Each row has a name. Each question is about the rows just above it. Places in a row count from 1.

[  9   1  14 -12   2 -23  -4 -11  21 -29  18   9  -5   5  -3] -> <52>
[  8  22  -2 -11  42   8   5 -13 -12  -9  30  13  12  10  -6] -> <138>
[ 12 -20   3 -21 -23 -31 -17 -23  14 -18  -1 -15   2   1  -3] -> <189>
[ 19  -3  -7  -9  -1 -13 -37 -14  24  -8  -7  -8 -17 -27 -10] -> <65>
[-26 -35  -9 -18 -36 -23  -6 -29  -7   2 -10 -30  17   6  -7] -> <86>
[  0  12   9  -9  39  10   3  16 -17  14  45  32  20  59  -3] -> <22>
[-20 -17 -26   8 -15   3   9 -12 -30  -7  13 -25  20   6   4] -> <35>
[-16  -2  13 -22  -5 -10   3  -7 -14  10  -8  -5  10  13  -7] -> <58>
[-16 -11 -13 -14   6  10   9 -22  -8  12  -1  -9   7  17  -7] -> <13>
[ -6   2   5 -30   1 -14 -11 -52 -12   8  -7 -17  31 -17 -12] -> <45>
[-35 -13 -20 -25 -15   4  -6 -31   4 -13 -11 -26   2  13  22] -> <175>
[ 21  24 -19  36   0  16   5  56 -24 -47  13 -12 -60 -28   2] -> <50>
One entry of <50> was changed: [ 21  24 -19  36   0  17   5  56 -24 -47  13 -12 -60 -28   2]. Where, and from what?  6, [16]
Which row holds [  8  22  -2 -11  42   8   5 -13 -12  -9  30  13  12  10  -6]?  <138>
Where does [ -6   2   5 -30   1 -14 -12 -52 -12   8  -7 -17  31 -17 -12] differ from <45>, and what was there?  7, [-11]
One entry of <138> was changed: [  8  22  -3 -11  42   8   5 -13 -12  -9  30  13  12  10  -6]. Where, and from what?  3, [-2]
Changed <65>: [ 19  -3  -7  -9  -1 -12 -37 -14  24  -8  -7  -8 -17 -27 -10]. Place and old value:  6, [-13]
One entry of <65> was changed: [ 19  -3  -6  -9  -1 -13 -37 -14  24  -8  -7  -8 -17 -27 -10]. Where, and from what?  3, [-7]

[ 29  -9  -8 -39  29 -24 -41 -38  19 -39  -3  20  25  53 -14] : <24>
[ 28 -10   3 -43  -1  11 -40 -17  -9  35  15 -12  -9   4  -8] : <114>
[ 28 -10   3 -43  -1  11 -40 -17  -9  35  15 -12  -9   4 -15] : <78>
[ 19   4  -6 -41 -15 -15  30   8 -29  29 -24  39  13 -47  20] : <46>
One entry of <114> was changed: [ 28  -9   3 -43  -1  11 -40 -17  -9  35  15 -12  -9   4  -8]. Where, and from what?  2, [-10]
The entry that follows [-38]:  [19]
Changed <78>: [ 28 -10   3 -42  -1  11 -40 -17  -9  35  15 -12  -9   4 -15]. Place and old value:  4, [-43]
One entry of <24> was changed: [ 29  -9  -8 -39  29 -24 -41 -37  19 -39  -3  20  25  53 -14]. Where, and from what?  8, [-38]
Where does [ 28 -10   3 -43   0  11 -40 -17  -9  35  15 -12  -9   4 -15] differ from <78>, and what was there?  5, [-1]
One entry of <78> was changed: [ 28 -10   3 -43  -1  11 -40 -17  -9  35  16 -12  -9   4 -15]. Where, and from what?  11, [15]

[ 10  21 -14  -3   2  12  27  16  -3]  <132>
[ 14  30  10  -7  -2  44 -10  49  10]  <69>
[ 33  29 -14  -2 -27   5  35  14   3]  <172>
[ -4 -16 -19  -3  17  -8  34  -8   3]  <44>
[ 18  30 -23  -5 -15  -1  48  20  13]  <34>
[ 14  10  11   9  13  39 -30  24  16]  <62>
[28 38 19 -6 -5 50 -9 39  6]  <193>
[ 12 -18 -13 -11  -6 -17  35 -13   4]  <82>
[ 21  24  -5 -10 -12  16  33  16   4]  <8>
[ 31  20 -10  -6 -21  -3  51   0   4]  <176>
Right after [2] comes  [12]
The row with [ 21  24  -5 -10 -12  16  33  16   4] is  <8>
Changed <8>: [ 21  24  -5 -10 -12  16  33  16   5]. Place and old value:  9, [4]
Changed <34>: [ 18  30 -24  -5 -15  -1  48  20  13]. Place and old value:  3, [-23]
Where does [ 33  29 -15  -2 -27   5  35  14   3] differ from <172>, and what was there?  3, [-14]

[-51  11 -34  10  19  40  36  -3  11   5  16] = <131>
[-10  10   3  21 -38   0   1  11  26  25   0] = <99>
[ 38  31  -9  17   4  35  61  15  31  32 -38] = <147>
[ 40 -17  11  14 -29  21  26  14  31 -19  18] = <134>
[-30  14 -10 -28   0  -9  -2  27   1 -31  21] = <38>
[ 19  24   0 -49  -4  -3 -12 -12 -45  35   4] = <111>
Right after [61] comes  [15]
Right after [36] comes  [-3]
The entry that follows [32]:  [-38]
What comes right after [-2] in the named rows?  [27]

[-14 -23   0  -3  -2  -5  24  26] : <37>
[ -1  -1   7   5 -53  13  27   8] : <89>
[ -1  -1  -6   3 -53  13  -2  46] : <73>
[ -7  -1  -4   3 -53  13  -2  46] : <109>
The entry that follows [-5]:  [24]
What comes right after [-7] in the named rows?  [-1]
What comes right after [-6] in the named rows?  [3]
The entry that follows [0]:  [-3]
[ -1  -1  -6   3 -53  13  -2  46] is in which row?  <73>
Where does [ -1  -1  -5   3 -53  13  -2  46] differ from <73>, and what was there?  3, [-6]
Changed <109>: [ -7  -1  -4   3 -52  13  -2  46]. Place and old value:  5, [-53]

[  6   9   8   8   3   3   4  -3  12   4  -4   9 -13   5   6  -9   4   5
  -7   1   6   5   0   6   4 -13 -28 -12   3  -4  22  40 -49  -7   8  37
  19  17   5  11  11  -2  22  12  11 -13  31] -> <122>
[  6   9   8   8   3   3   4  -3  12   4  -4   9 -13   5   6  -9   4   5
  -7   1   6   5   0   6   4 -13 -11  -3   3   1   2  11 -10   2   1  12
   1   0   1   3   7  -3  12   8   7   0  11] -> <79>
[ 10  25  16  17 -11  19  20 -23  24  17 -20  41 -26  15   8 -12   3  22
 -14   8  20  16  11  30  14 -32 -36 -13   6  -3  22  48 -55  -6   8  45
  18  16   6  13  17  -5  31  18  17 -12  39] -> <98>
One entry of <98> was changed: [ 10  25  16  17 -11  19  20 -23  24  17 -20  41 -26  15   8 -12   3  22
 -14   8  20  16  11  30  14 -32 -36 -13   6  -3  22  48 -55  -6   8  45
  19  16   6  13  17  -5  31  18  17 -12  39]. Where, and from what?  37, [18]
Changed <98>: [ 10  25  16  17 -12  19  20 -23  24  17 -20  41 -26  15   8 -12   3  22
 -14   8  20  16  11  30  14 -32 -36 -13   6  -3  22  48 -55  -6   8  45
  18  16   6  13  17  -5  31  18  17 -12  39]. Place and old value:  5, [-11]

[ 30  49  22  50  14  19 -36  29] : <90>
[-29  -8 -36  47 -42  20  14 -29] : <2>
[-51 -52 -50 -11 -48 -50  61 -51] : <120>
[27 26 22  3 18 20 -5 29] : <51>
What comes right after [61] in the named rows?  [-51]
What comes right after [26] in the named rows?  [22]
Right after [19] comes  [-36]

[  2  36  36  25 -11 -28  -3  24  27 -10  23  29  22  22   4  -5  21 -34
  -2  29  20  30 -47   7   3  14   9  14   7 -35 -34  32   1  18  -3  37
  -2 -29] : <36>
[ 11  25   2  15   7  23  33  11  24 -50   2  -4  30 -11  10 -10  26 -37
 -13  -6   6  25  -1  13 -17  24 -12  12  26  18  17  10   9  15   2  -1
 -25  -8] : <3>
[-24 -57  20  12  33 -17 -28  24 -29 -54  -2 -18 -17  24  16  36  -7 -24
  16   3   4   9 -38  15 -30 -58  19   1  -1 -38  13 -23 -24 -62  27   8
  16 -18] : <7>
[-39  24  29 -30 -29  -3 -41  27  -1 -27 -25   3 -15  -7  21  25  41   1
 -14 -50 -44  20  -6  27 -22  46 -31  23  -9   5   7   3   1 -46 -15  53
 -46  17] : <61>
Right after [-58] comes  [19]
One entry of <61> was changed: [-39  24  29 -30 -29  -3 -41  27  -1 -27 -25   3 -15  -7  21  25  41   1
 -14 -50 -44  20  -6  27 -22  46 -31  23  -9   5   7   3   1 -46 -15  52
 -46  17]. Where, and from what?  36, [53]
What comes right after [-13] in the named rows?  [-6]
What comes right after [-27] in the named rows?  [-25]
Changed <7>: [-24 -57  20  12  33 -17 -28  24 -29 -54  -1 -18 -17  24  16  36  -7 -24
  16   3   4   9 -38  15 -30 -58  19   1  -1 -38  13 -23 -24 -62  27   8
  16 -18]. Place and old value:  11, [-2]
Whose row is [-39  24  29 -30 -29  -3 -41  27  -1 -27 -25   3 -15  -7  21  25  41   1
 -14 -50 -44  20  -6  27 -22  46 -31  23  -9   5   7   3   1 -46 -15  53
 -46  17]?  <61>
Whose row is [  2  36  36  25 -11 -28  -3  24  27 -10  23  29  22  22   4  -5  21 -34
  -2  29  20  30 -47   7   3  14   9  14   7 -35 -34  32   1  18  -3  37
  -2 -29]?  <36>

[-3  1  2 -4]  <12>
[ 1  2  3 13]  <113>
[ 2 -1 -6 -4]  <42>
[ 3  0 18  0]  <21>
[ -1   0 -26   4]  <106>
[-5  6 47 -1]  <141>
[ 1  3 -6  7]  <55>
[ 0 -3 48 12]  <169>
Right after [-5] comes  [6]
Changed <21>: [ 3 -1 18  0]. Place and old value:  2, [0]
Right after [48] comes  [12]
Whose row is [ 3  0 18  0]?  <21>
One entry of <55> was changed: [ 1  3 -7  7]. Where, and from what?  3, [-6]

[  5  30   7 -18 -13 -15  -7  11  23  -3  29   5 -28  -1  12 -20  -5 -25] = <168>
[ -1  47  -1 -23 -14  -2  -8   8  21  13  21   0 -22  -8  10 -27   2 -20] = <14>
[-13  37   3 -18 -27 -14 -15  15  13   1  12   4 -20  -9   7 -20 -10 -16] = <140>
[  6  47  10 -31 -28 -10   0  20  25  -5  11   9 -19   3   3 -12   0 -14] = <185>
[-14  39  13 -28 -33 -13 -17  13  12  -7  23  -3 -21  -1   9 -22  -2 -14] = <53>
[-15  28   7 -22  -8  -5 -11  11  12  -3   9   6 -28   7   0 -22   3 -21] = <165>
[ -8  40  18 -27 -34  -1 -12  10  19  11  23   6 -27   5   3 -30   2 -22] = <83>
[  6  37  14 -17 -30 -15   0  17   7  -6  17   6 -19   6   9 -25  -4 -25] = <150>
[-12  41  19 -22 -20  -2 -17  19  12   4  29  11 -22  -7  -1 -13 -15 -19] = <32>
Whose row is [  6  47  10 -31 -28 -10   0  20  25  -5  11   9 -19   3   3 -12   0 -14]?  <185>
The entry that follows [40]:  [18]
Where does [  6  37  14 -17 -30 -15   0  17   7  -6  17   7 -19   6   9 -25  -4 -25] differ from <150>, and what was there?  12, [6]

[  0 -12 -24 -35 -43 -49 -52 -52 -49 -46 -36 -26 -12  -3   9  18  29  31
  32  33  28  24  17  10   3  -4  -9 -11 -12  -8  -6  -1   5  13  21  27
  35  35  34  33  26  18   8] = <4>
[ 34  35  36  28  18   9   1 -15 -24 -35 -47 -50 -53 -50 -50 -44 -33 -23
 -14   0  13  20  26  31  34  33  28  23  16  12   2  -1  -7 -12 -11  -9
  -3   1   7  14  23  28  33] = <63>
[ -6 -18 -30 -39 -46 -51 -51 -51 -47 -42 -30 -19  -6   3  15  23  31  32
  32  31  26  22  13   7   0  -7 -10 -12 -12  -7  -2   3   9  17  23  30
  36  35  33  30  23  13   3] = <103>
Where does [ 34  35  36  28  18   9   1 -15 -24 -35 -47 -50 -53 -50 -50 -44 -33 -23
 -14   0  13  20  26  31  34  33  28  23  16  12   2  -1  -7 -12 -12  -9
  -3   1   7  14  23  28  33] differ from <63>, and what was there?  35, [-11]
Whose row is [ -6 -18 -30 -39 -46 -51 -51 -51 -47 -42 -30 -19  -6   3  15  23  31  32
  32  31  26  22  13   7   0  -7 -10 -12 -12  -7  -2   3   9  17  23  30
  36  35  33  30  23  13   3]?  <103>
Where does [ -6 -18 -30 -39 -46 -51 -51 -51 -47 -43 -30 -19  -6   3  15  23  31  32
  32  31  26  22  13   7   0  -7 -10 -12 -12  -7  -2   3   9  17  23  30
  36  35  33  30  23  13   3] differ from <103>, and what was there?  10, [-42]
Where does [ 34  35  36  28  18   9   1 -15 -24 -35 -47 -50 -53 -50 -50 -44 -33 -23
 -14   0  13  20  26  31  33  33  28  23  16  12   2  -1  -7 -12 -11  -9
  -3   1   7  14  23  28  33] differ from <63>, and what was there?  25, [34]

